Where the symbols take the elements:
z: ler->ziz, tiz->ren, rap->feb, pil->gub, pab->kug, fus->saf, riv->zor, zim->bip, rik->bet, daf->fus, sel->sig, zel->div, lar->nar, ver->kon, bip->tak, fel->saz, gef->gur, kun->ref, raz->ded, fos->pil, ped->vip, kov->vil, dip->dof, kog->fef, nar->vol, ral->fos, bis->rom, vok->faz, nik->ped, ter->bot, tad->med, bot->zat, puv->dip, med->daf, vip->fuf, fuf->ral, bet->raz, zur->vev, num->zel, rol->bep, rom->gef, tak->vus, paf->puf, bep->zit, sig->bis, saz->fol, zeg->puv, gur->lar, ruv->fel, dof->zug, gub->muv, kon->gel, div->kun, zez->nik, sud->mur, fef->ruv, puf->nif, feb->tad, gel->reg, rof->pab, ril->duf, pof->zur, vus->kog, ref->zeg, ziz->dif, fol->zim, kem->vok, dif->rik, muv->zez, zet->rof, toz->kov, ton->sel, duf->ver, faz->riv, vol->ton, mur->rel, kug->ril, zor->tiz, zug->num, vil->ter, zit->toz, nif->kem, zat->baf, baf->rol, saf->sud, ren->paf, rel->rap, reg->zet, ded->pof, vev->ler
j: ler->rap, tiz->gef, rap->kug, pil->faz, pab->zat, fus->gel, riv->bis, zim->pof, rik->med, daf->kon, sel->fef, zel->fos, lar->bip, ver->zit, bip->zur, fel->bet, gef->fol, kun->gub, raz->fus, fos->vok, ped->paf, kov->num, dip->ped, kog->ziz, nar->tak, ral->kem, bis->fel, vok->sel, nik->ren, ter->div, tad->duf, bot->kun, puv->nik, med->ver, vip->puf, fuf->nif, bet->daf, zur->mur, num->ral, rol->puv, rom->saz, tak->vev, paf->lar, bep->dip, sig->ruv, saz->raz, zeg->zez, gur->zim, ruv->rik, dof->vip, gub->riv, kon->toz, div->pil, zez->tiz, sud->zet, fef->dif, puf->nar, feb->ril, gel->kov, rof->bot, ril->rol, pof->sud, vus->ler, ref->muv, ziz->feb, fol->ded, kem->ton, dif->tad, muv->zor, zet->ter, toz->zug, ton->kog, duf->bep, faz->sig, vol->vus, mur->rof, kug->baf, zor->rom, zug->fuf, vil->zel, zit->dof, nif->vol, zat->ref, baf->zeg, saf->reg, ren->gur, rel->pab, reg->vil, ded->saf, vev->rel
e: ler->puv, tiz->sud, rap->nik, pil->bet, pab->tiz, fus->fos, riv->fus, zim->bot, rik->zug, daf->ral, sel->ver, zel->ruv, lar->pab, ver->nif, bip->zat, fel->kov, gef->zet, kun->saz, raz->zel, fos->rik, ped->vev, kov->sel, dip->tak, kog->bep, nar->kug, ral->dif, bis->gel, vok->med, nik->zur, ter->bis, tad->vip, bot->rom, puv->bip, med->fuf, vip->ler, fuf->ziz, bet->num, zur->ref, num->fef, rol->lar, rom->reg, tak->baf, paf->rel, bep->nar, sig->kon, saz->vil, zeg->zim, gur->rof, ruv->toz, dof->vus, gub->raz, kon->kem, div->fel, zez->pof, sud->gub, fef->zit, puf->rap, feb->ped, gel->vok, rof->zor, ril->paf, pof->kun, vus->rol, ref->fol, ziz->dip, fol->ter, kem->tad, dif->dof, muv->ded, zet->riv, toz->ton, ton->duf, duf->puf, faz->daf, vol->ril, mur->muv, kug->ren, zor->saf, zug->kog, vil->sig, zit->vol, nif->feb, zat->gef, baf->gur, saf->pil, ren->mur, rel->zez, reg->faz, ded->div, vev->zeg
s: ler->ril, tiz->zim, rap->rol, pil->bis, pab->zeg, fus->vil, riv->saz, zim->mur, rik->kon, daf->kov, sel->rik, zel->faz, lar->vev, ver->zug, bip->rel, fel->fus, gef->pof, kun->zor, raz->reg, fos->sig, ped->nar, kov->fos, dip->puf, kog->tad, nar->ler, ral->sel, bis->raz, vok->ruv, nik->lar, ter->gub, tad->zit, bot->muv, puv->paf, med->toz, vip->vol, fuf->ton, bet->gel, zur->pab, num->vok, rol->ped, rom->ded, tak->rap, paf->tak, bep->vip, sig->bet, saz->saf, zeg->ren, gur->zur, ruv->daf, dof->nif, gub->rom, kon->num, div->riv, zez->gur, sud->bot, fef->med, puf->vus, feb->bep, gel->zel, rof->ref, ril->dip, pof->rof, vus->feb, ref->tiz, ziz->duf, fol->sud, kem->fef, dif->ver, muv->gef, zet->kun, toz->ral, ton->dif, duf->dof, faz->fel, vol->ziz, mur->zat, kug->puv, zor->fol, zug->kem, vil->pil, zit->fuf, nif->kog, zat->zez, baf->nik, saf->ter, ren->bip, rel->baf, reg->div, ded->zet, vev->kug
h: ler->kug, tiz->fol, rap->baf, pil->sig, pab->ref, fus->kov, riv->fel, zim->sud, rik->ver, daf->toz, sel->dif, zel->vok, lar->zur, ver->dof, bip->mur, fel->daf, gef->ded, kun->riv, raz->gel, fos->sel, ped->lar, kov->ral, dip->paf, kog->feb, nar->vev, ral->ton, bis->bet, vok->fef, nik->gur, ter->pil, tad->bep, bot->gub, puv->ren, med->zit, vip->nar, fuf->vol, bet->kon, zur->rof, num->kem, rol->nik, rom->raz, tak->rel, paf->bip, bep->ped, sig->rik, saz->fus, zeg->tiz, gur->pof, ruv->med, dof->puf, gub->bis, kon->zug, div->faz, zez->gef, sud->ter, fef->tad, puf->tak, feb->rol, gel->num, rof->kun, ril->puv, pof->zet, vus->rap, ref->zor, ziz->ril, fol->saf, kem->kog, dif->duf, muv->rom, zet->div, toz->fuf, ton->ziz, duf->dip, faz->ruv, vol->ler, mur->bot, kug->zeg, zor->saz, zug->nif, vil->fos, zit->vip, nif->vus, zat->muv, baf->zez, saf->vil, ren->zim, rel->zat, reg->zel, ded->reg, vev->pab
q: ler->nar, tiz->ref, rap->tak, pil->vil, pab->zur, fus->fel, riv->div, zim->tiz, rik->sel, daf->ruv, sel->ral, zel->gel, lar->nik, ver->dif, bip->ren, fel->faz, gef->muv, kun->zet, raz->bis, fos->kov, ped->rol, kov->daf, dip->ril, kog->nif, nar->ped, ral->toz, bis->pil, vok->num, nik->baf, ter->saf, tad->kog, bot->sud, puv->kug, med->fef, vip->bep, fuf->zit, bet->sig, zur->gur, num->kon, rol->rap, rom->gub, tak->paf, paf->puv, bep->feb, sig->fos, saz->riv, zeg->pab, gur->zez, ruv->vok, dof->duf, gub->ter, kon->rik, div->reg, zez->zat, sud->fol, fef->kem, puf->dip, feb->vus, gel->bet, rof->pof, ril->ler, pof->gef, vus->puf, ref->rof, ziz->vol, fol->zor, kem->zug, dif->ton, muv->bot, zet->ded, toz->med, ton->fuf, duf->ziz, faz->zel, vol->vip, mur->zim, kug->vev, zor->kun, zug->ver, vil->fus, zit->tad, nif->dof, zat->mur, baf->rel, saf->saz, ren->zeg, rel->bip, reg->raz, ded->rom, vev->lar

The rows follow the links: the fewer symbols apart two elements are, the more alike their rows tend to be.

Each row is also shifted at random along 3 hidden directions that mean nothing.

Some elements, each with a row of numbers:
fol: -14	33	6	30	-8	28	10	1	-5	-10	-12	-37	-4	-18	-41	-8	-20	23	22	-44	-7	48	-20	23	-11	-5	9
ler: -51	25	-11	17	-35	17	9	-15	-37	7	-3	-29	7	-22	-18	-9	23	23	-7	-26	19	12	-51	35	0	-20	88
kem: -20	-50	-14	-26	1	-42	10	6	12	25	14	37	4	22	62	-9	49	-36	-37	65	2	-67	-6	-5	7	-18	84
fuf: -80	35	-7	1	-26	22	-23	-18	-46	-6	-6	-11	9	-18	-34	17	16	28	-19	-36	25	15	-21	19	16	0	-10
num: 11	-35	-5	-34	18	-15	2	7	19	2	16	40	-2	18	47	-6	-26	-26	28	45	-6	-30	58	-48	-12	28	-35
saf: -33	33	6	23	3	41	11	8	4	-19	-7	-29	-8	-15	-38	-10	-59	24	57	-45	-18	64	19	-1	-25	19	-39
rik: 38	-4	20	27	36	6	25	33	58	-11	-8	-13	-15	10	-15	-15	-45	-10	39	-9	-49	40	24	-6	-23	3	-38
paf: -29	8	28	38	42	-8	-7	44	61	-13	-27	-7	-9	20	-50	18	13	-8	-41	-27	-55	37	-10	31	16	-27	-73
vev: -43	29	-15	-13	-34	22	-21	-30	-59	-4	4	-7	10	-22	-15	11	2	28	2	-24	41	3	-9	1	9	13	-4
pab: 83	57	7	3	-22	34	-37	-40	-55	-22	-8	-31	5	-32	-55	29	-30	45	13	-63	43	39	0	-2	14	27	-103
zit: 21	20	-17	-25	-36	19	-19	-43	-64	-2	12	-4	10	-23	4	6	-13	24	20	-11	53	-9	6	-19	1	26	-7
lar: -61	3	-22	-41	-27	2	-27	-29	-55	3	13	26	13	-7	19	16	13	8	-9	12	45	-32	15	-21	14	22	-11
vip: -57	18	-21	-27	-36	18	-20	-34	-62	0	10	7	11	-18	3	8	2	21	7	-8	46	-11	4	-11	6	20	5
daf: -39	25	-19	-15	-38	31	-6	-33	-60	-2	10	-12	9	-27	-1	-4	-20	29	36	-19	41	8	2	-10	-10	23	22
bip: -19	-1	18	22	40	9	15	38	59	-15	-11	-3	-14	15	-21	-7	-43	-10	32	-11	-54	42	33	-7	-20	6	-61
vol: -4	53	5	6	-16	39	-29	-23	-40	-25	-10	-24	4	-25	-56	22	-33	39	17	-61	23	47	7	1	8	25	-93
ped: 2	-15	-28	-36	-42	-5	4	-38	-57	20	23	13	11	-13	51	-13	20	2	7	35	51	-52	-12	-16	-3	8	96
baf: 5	-34	3	-21	23	-30	-8	14	26	4	5	38	0	25	31	9	15	-29	-26	40	-12	-36	26	-20	11	3	-34
pof: -19	-23	-26	-45	-25	-8	-2	-26	-40	15	25	31	9	-2	57	-8	4	-9	14	42	39	-51	21	-35	-5	21	45
riv: -82	24	-16	-27	-30	21	-31	-28	-59	-7	5	10	12	-15	-10	19	3	24	-2	-16	41	-4	9	-10	14	22	-32
dof: -72	-22	18	26	43	-32	1	53	69	1	-22	16	-6	34	-16	12	50	-30	-68	11	-58	-2	-18	34	22	-43	-14
vok: 31	-14	-8	-36	-7	-20	-27	-20	-25	3	10	29	9	5	26	19	21	-8	-26	26	32	-44	13	-22	21	12	-31
bet: -53	-33	11	3	41	-22	8	43	62	0	-6	27	-7	31	12	-1	5	-32	-16	28	-50	-5	25	-6	1	-10	-28
bot: -40	-27	10	21	32	-18	27	43	62	5	-8	5	-10	24	7	-15	9	-27	-9	19	-53	5	-3	14	-9	-25	31
sel: -12	-2	-1	38	-6	17	55	17	22	9	2	-37	-11	-9	4	-46	-23	2	50	-5	-29	32	-25	21	-41	-18	124
muv: 25	-46	-5	-11	21	-17	39	21	43	11	17	21	-9	19	56	-33	-31	-33	46	51	-28	-20	39	-34	-33	9	45
fef: 5	-14	-10	-35	-13	-22	-29	-21	-32	9	8	31	12	4	25	22	38	-8	-42	26	35	-50	1	-11	27	3	-11
gub: -76	-28	6	4	40	-5	21	44	64	-5	0	22	-11	27	14	-15	-30	-27	28	22	-56	14	46	-18	-21	7	-29
zor: -69	33	-7	8	-28	15	-17	-16	-43	-1	-10	-17	10	-18	-34	15	33	26	-32	-34	24	11	-41	33	19	-15	21
nik: 25	-24	-13	-37	-10	-19	-13	-20	-23	9	16	30	8	5	42	6	17	-12	-13	38	29	-50	13	-25	9	11	8
rap: -14	-26	9	-22	39	-26	-23	22	38	-9	-2	44	-2	30	11	24	2	-27	-25	27	-23	-20	48	-27	17	12	-108
zur: -4	6	-17	-22	-36	-8	-24	-36	-59	11	6	7	14	-13	11	15	48	11	-43	5	51	-39	-33	11	26	-7	41

The symbols that take the first to the second take the third to the fourth, perhaps in another order. What is the fourth?
Answers are names.
22	-46	-16	-29	-11	-36	15	-7	-4	28	20	29	5	12	68	-15	39	-29	-21	64	16	-69	-12	-10	1	-13	104
: -64	-35	-17	-43	-1	-27	-13	-2	-8	12	15	51	8	18	51	6	27	-25	-23	52	14	-57	28	-28	12	8	6
:: 17	-36	4	15	25	-13	45	33	57	11	6	1	-13	17	33	-35	-18	-29	32	33	-43	-1	11	-7	-32	-11	66
: tak

-5	57	9	9	-10	41	-36	-19	-35	-29	-14	-24	3	-24	-67	29	-32	42	12	-67	19	54	10	3	12	25	-121
: 113	-4	23	49	20	-10	38	22	53	6	-12	-40	-14	3	-14	-23	-1	-8	3	-9	-39	27	-41	33	-15	-34	60
:: 9	24	-1	34	-22	22	29	-6	-11	4	-4	-46	-4	-22	-22	-24	-7	21	24	-29	0	33	-43	32	-19	-17	90
: puf

50	8	5	42	-2	19	52	10	23	5	-1	-47	-12	-15	-7	-43	-34	7	56	-16	-25	40	-25	19	-40	-13	97
: 12	29	-12	-7	-38	16	-18	-38	-61	1	3	-17	10	-25	-14	9	14	29	-8	-23	47	-3	-28	10	12	3	19
:: -17	-34	-4	-34	20	-20	-10	10	17	0	11	46	0	23	39	6	-6	-26	1	43	-6	-36	50	-40	2	20	-48
: paf

-16	45	5	18	-14	33	-14	-13	-27	-16	-12	-31	2	-21	-53	13	-17	33	9	-55	11	46	-14	18	4	6	-42
: -13	27	-12	-12	-35	15	-24	-35	-60	-2	2	-9	11	-22	-14	15	15	27	-12	-23	47	-5	-20	6	15	8	0
:: 21	-33	7	-12	29	-27	3	20	40	4	4	31	-5	25	29	1	0	-30	-7	37	-23	-25	30	-21	1	2	-32
: dof

36	9	-15	-33	-30	7	-22	-41	-59	0	14	8	10	-17	16	10	-6	16	10	2	53	-23	10	-25	7	26	-13
: -11	-46	-6	-22	9	-42	2	10	18	18	9	39	3	24	48	1	49	-35	-45	56	-3	-59	-3	-5	15	-18	44
:: -28	-42	2	-4	30	-25	23	34	53	9	5	28	-8	28	36	-16	2	-36	2	44	-39	-21	23	-14	-12	-7	23
: sud

26	-33	10	11	31	-23	26	32	58	8	0	10	-10	22	22	-17	-2	-30	2	30	-41	-8	8	-2	-11	-14	23
: 1	35	6	33	-16	20	2	-6	-16	-4	-15	-42	1	-20	-45	0	9	26	-9	-46	4	37	-48	40	3	-21	30
:: -28	-10	20	21	45	-6	7	44	65	-12	-13	5	-13	22	-20	2	-18	-17	1	-4	-55	27	25	2	-4	-5	-65
: vol

1	31	2	31	-15	31	19	-4	-11	-5	-6	-42	-4	-22	-31	-16	-23	24	33	-39	-3	44	-24	21	-18	-4	39
: -10	16	-19	-39	-31	24	-21	-39	-61	-6	17	10	9	-19	12	8	-30	21	37	-4	50	-9	34	-37	-4	42	-36
:: -78	2	4	18	22	29	33	33	42	-12	-1	-8	-13	5	-7	-28	-66	-2	75	-11	-48	51	43	-16	-42	19	-14
: fuf

-89	15	-24	-4	-45	19	11	-23	-53	13	8	-14	10	-22	8	-16	19	19	6	-6	33	-8	-35	18	-7	-9	111
: 31	-19	14	24	31	-6	32	33	60	-1	-3	-6	-14	15	6	-22	-26	-19	27	11	-48	19	13	-2	-24	-8	10
:: -53	8	-12	-49	-9	9	-48	-26	-46	-14	10	37	11	-1	4	32	-15	9	2	2	38	-19	54	-43	19	45	-115
: vil

116	-7	-7	-23	-22	-21	-17	-38	-39	12	9	6	9	-9	26	12	29	2	-28	19	47	-45	-21	-6	19	1	20
: 58	-16	24	20	43	-18	7	32	63	-7	-12	3	-11	22	-11	4	-8	-21	-10	5	-44	13	13	2	1	-10	-54
:: -28	11	3	36	-2	19	37	15	18	3	-6	-35	-8	-9	-17	-27	-15	7	30	-20	-26	38	-24	26	-26	-17	72
: zit

-76	7	-16	21	-26	32	47	1	-10	8	9	-31	-4	-19	10	-46	-28	13	65	-9	-7	28	-15	11	-43	-3	131
: 49	8	-22	-35	-38	19	-4	-47	-64	2	23	2	7	-25	31	-9	-34	17	53	8	57	-18	23	-39	-15	40	15
:: 73	-1	29	38	39	-11	10	33	62	-8	-19	-18	-12	15	-32	2	-3	-11	-15	-16	-48	31	-11	22	1	-22	-40
: fus

95	8	23	52	17	0	32	21	43	1	-15	-46	-13	-3	-28	-18	-6	0	4	-22	-36	37	-42	37	-13	-32	43
: 14	24	17	45	6	12	14	17	22	-6	-19	-40	-7	-8	-45	-5	0	12	-6	-40	-27	44	-38	40	-3	-26	17
:: 34	-27	11	-10	37	-18	0	23	47	-7	1	27	-8	25	17	3	-23	-26	9	26	-29	-7	46	-29	-4	14	-72
: tak

-142	32	-17	-36	-19	38	-42	-21	-56	-22	5	20	11	-13	-21	25	-32	27	28	-28	32	18	52	-33	5	48	-107
: -10	39	-7	3	-29	33	-13	-28	-49	-10	-2	-25	6	-27	-29	6	-17	35	20	-40	32	26	-11	6	-1	15	-10
:: -26	-28	-21	-41	-20	-22	-7	-20	-30	19	18	34	11	5	52	1	34	-14	-21	47	33	-62	2	-18	10	3	52
: div

9	12	-8	-32	-17	-7	-46	-30	-48	-3	2	20	13	-5	-4	35	28	10	-42	-2	45	-30	2	-10	35	13	-62
: 48	-14	1	-22	-4	-39	-36	-15	-18	9	-3	26	11	10	11	34	69	-11	-85	23	28	-56	-26	10	47	-18	-20
:: -63	-40	-13	-40	11	-26	-7	9	9	9	14	53	4	24	51	3	13	-31	-11	55	-1	-50	40	-34	5	12	-7
: rom

54	36	-9	-5	-39	30	-8	-43	-61	-5	6	-29	5	-32	-15	0	-25	35	34	-32	49	17	-11	-5	-7	21	7
: -6	29	5	37	-17	17	15	-1	-10	2	-12	-43	-2	-18	-34	-10	13	20	-7	-35	-2	32	-53	44	-2	-26	68
:: 51	4	-11	-37	-19	2	-27	-36	-48	-2	12	17	9	-10	17	16	-7	9	5	7	48	-26	22	-31	10	30	-46
: vev

-24	-36	-12	-38	4	-25	-8	-1	0	11	14	43	5	18	48	4	18	-25	-16	50	10	-52	27	-28	7	9	0
: -29	19	16	46	8	2	8	22	25	-3	-23	-33	-4	-1	-49	2	30	8	-37	-35	-31	35	-53	55	11	-40	28
:: -20	20	-14	-30	-29	14	-33	-36	-61	-5	7	9	12	-15	-3	20	2	21	-2	-12	48	-13	10	-15	15	25	-40
: bis

85	-28	-3	-25	1	-28	-4	-13	-2	12	12	22	3	9	41	2	14	-18	-13	39	19	-46	7	-21	7	3	10
: -10	5	-26	-26	-49	18	6	-42	-67	13	22	-5	9	-26	32	-17	-5	18	32	9	54	-23	-9	-13	-14	17	88
:: 14	23	12	45	1	14	19	12	18	-3	-16	-42	-6	-10	-39	-11	2	13	-1	-35	-23	42	-42	41	-7	-27	40
: tak

115	-26	20	33	26	-32	33	26	58	14	-8	-16	-12	15	9	-17	22	-25	-24	19	-38	-7	-36	27	-4	-38	62
: 52	3	23	37	32	2	21	30	56	-8	-14	-22	-14	8	-26	-9	-24	-6	14	-17	-46	39	-1	13	-14	-11	-24
:: -49	26	4	30	-6	25	13	9	1	-7	-10	-31	-4	-13	-35	-10	-11	18	15	-36	-14	42	-22	26	-11	-11	26
: ler

83	-36	-2	-18	7	-29	9	-4	13	14	12	21	-1	13	46	-8	8	-26	-4	44	4	-43	11	-22	-2	2	25
: 78	-18	18	23	33	-7	30	27	59	-2	-3	-9	-15	13	6	-19	-34	-18	32	9	-42	20	17	-8	-24	-2	-5
:: -48	18	3	36	-6	16	23	13	9	1	-10	-33	-4	-9	-27	-17	5	12	6	-26	-19	33	-37	36	-11	-24	65
: pab

16	-30	3	-19	14	-46	-25	6	13	10	-3	37	6	25	20	25	62	-27	-79	38	3	-55	-11	5	37	-21	-16
: -20	-35	-15	-38	-4	-28	-6	-7	-10	15	15	41	6	15	51	2	29	-23	-22	51	18	-58	15	-23	9	4	26
:: 57	-35	-13	-36	0	-13	13	-12	-1	11	24	29	-2	7	62	-18	-28	-20	41	50	14	-39	44	-49	-20	28	17
: rol

